Below is a small trained network, with its code and all its weights. Each question gives an input and a class and asks what happens when units are switched off, that is, made to give their printed mean instead of their output.

import numpy as np


def w(rows, s, z=0):
    codes = np.array(rows[::2]) - 128.0
    scale = np.full(codes.shape[1], s)
    scale[-1] = z or s
    return codes * scale


def f(y):
    return np.maximum(y, 0)


def log_softmax(a):
    a = a - a.max(-1, keepdims=True)
    return a - np.log(np.exp(a).sum(-1, keepdims=True))


def net(x, mask):
    res = np.array(x, float).reshape(1, 6) / 4 @ E
    y = f(res @ A[0][:, :-1].T + A[0][:, -1])
    res = res + np.where(mask, y, B[0][:, -1]) @ B[0][:, :-1]
    return log_softmax(res[-1] @ U[:, :-1].T + U[:, -1])


A, B = {}, {}
E = w([
[107,99,147,205,170,110,72,129,176,97,65],'x0',
[96,122,72,137,131,170,158,75,130,112,189],'x1',
[127,97,189,135,45,226,84,145,131,62,189],'x2',
[163,227,197,127,142,96,204,76,75,96,186],'x3',
[111,137,164,73,128,1,82,163,151,116,195],'x4',
[227,71,153,77,131,153,186,191,61,202,146],'x5',
],0.0087)
A[0] = w([
[98,193,136,159,145,70,139,96,132,86,182,171],'N1',
[224,146,117,133,180,105,213,117,71,191,98,167],'N2',
[82,226,121,109,172,26,152,98,157,145,101,187],'N3',
[121,91,163,104,156,77,25,211,188,128,98,164],'N4',
[169,145,144,113,155,141,218,125,61,158,109,124],'N5',
[69,116,71,131,158,99,99,115,173,145,91,169],'N6',
[135,137,122,89,111,118,163,170,101,194,170,4],'N7',
[118,177,147,138,77,189,157,60,90,74,163,168],'N8',
[95,173,98,189,169,157,174,2,108,65,107,148],'N9',
[63,87,103,239,135,144,72,124,231,105,37,198],'N10',
],0.0081,0.0027)
B[0] = w([
[106,136,99,146,136,171,95,89,125,69,145,179],'N1',
[188,125,145,105,145,73,163,165,106,161,103,203],'N2',
[135,205,155,173,146,152,74,179,168,41,147,196],'N3',
[134,78,144,133,99,70,132,182,180,157,151,198],'N4',
[172,137,152,153,120,128,149,152,116,161,94,183],'N5',
[127,147,134,156,166,134,101,105,146,95,135,189],'N6',
[143,130,101,142,122,182,134,117,113,118,100,163],'N7',
[100,135,148,125,121,142,101,161,163,98,162,184],'N8',
[81,136,94,147,85,143,106,155,158,165,137,200],'N9',
[109,195,117,179,248,171,101,84,93,66,115,250],'N10',
],0.012,0.015)
U = w([
[78,117,65,114,42,180,133,123,133,169,122,123],'0',
[56,175,87,193,203,172,53,84,143,68,129,149],'1',
[188,130,118,106,182,110,223,103,1,190,68,128],'2',
[64,126,151,70,108,111,116,20,103,71,157,4],'3',
[100,58,110,112,80,66,147,166,192,231,126,135],'4',
[154,157,213,136,108,115,112,181,150,95,134,189],'5',
],0.009,0.0019)

Each question gives the input, the list of numbers given to net, and the class t.
The units are the neurons (one row each of A and B). Each row of codes is followed by its name. A weight is (code - 128) times the scale printed after its matrix; where a second scale follows, it is the last column's (A, B and U).
mask holds one flag per neuron, in row order. A switched-off neuron (its flag False) gives its mean, the last column of its row in B, instead of its output. The means were averaged over made-up inputs and are rounded, as every weight is.
A unit's drop is (log p(t) with every unit on - log p(t) with that unit switched off) / (log p(t) with every unit on - log p(t) with every unit switched off).
The circuit of an input: a set's keep is (log p(t) with only the set's units on - log p(t) with every unit switched off) / (log p(t) with every unit on - log p(t) with every unit switched off). Starting from all 10 units, units are removed one at a time, each time the one whose removal leaves the highest keep (on an exact tie, the one counted first), for as long as the keep stays at least 0.8.
circuit, biggest first: the units of the circuit, biggest drop first
most important unit: the unit with the biggest drop
k most important neurons: the k neurons with the biggest drops, biggest first
drop of u: that unit's drop, to one decimal
input [-8,-8,0,-8,2,-3], class 4: circuit, biggest first	(N4 N3)
input [3,-3,3,-3,1,2], class 5: circuit, biggest first	(N4)
input [8,0,8,-3,4,7], class 4: circuit, biggest first	(N4 N3)
input [-1,-5,3,0,8,3], class 4: circuit, biggest first	(N10 N4)
input [-6,-2,-5,8,1,-2], class 5: 3 most important neurons	(N10 N2 N3)
input [-7,2,-8,-1,-2,-3], class 5: 3 most important neurons	(N10 N2 N3)
input [-1,-8,1,0,-2,3], class 2: circuit, biggest first	(N3 N8)
input [6,-3,-7,-3,8,4], class 5: circuit, biggest first	(N3 N4)
input [1,-8,-5,-8,7,0], class 5: 2 most important neurons	(N4 N1)
input [3,2,-7,8,7,4], class 5: 3 most important neurons	(N3 N10 N2)
input [2,5,8,-3,6,7], class 4: circuit, biggest first	(N10 N3)
input [-7,2,8,1,-1,2], class 5: 4 most important neurons	(N10 N8 N9 N1)
input [-7,-3,-5,1,0,-3], class 5: 2 most important neurons	(N10 N3)
input [8,-1,-2,0,7,3], class 5: most important unit	N4
input [-2,1,-7,-5,2,4], class 2: 4 most important neurons	(N9 N2 N8 N7)
input [8,8,3,1,-4,7], class 2: 4 most important neurons	(N3 N10 N1 N6)
input [-5,4,-8,-1,5,3], class 2: 2 most important neurons	(N2 N8)
input [-5,-8,-7,-5,6,4], class 4: 2 most important neurons	(N10 N4)
input [-2,8,1,7,-3,3], class 5: 4 most important neurons	(N8 N10 N2 N5)
input [0,-1,-2,-3,8,2], class 4: most important unit	N10
input [2,-6,-8,5,5,-3], class 5: 3 most important neurons	(N10 N2 N4)
input [6,-6,5,4,-6,3], class 5: 2 most important neurons	(N10 N1)
input [7,7,-2,1,1,8], class 2: drop of N6	0.0
input [-8,-5,-3,-8,4,1], class 4: drop of N10	0.1
input [-6,-7,7,-2,-1,3], class 0: drop of N1	-0.1
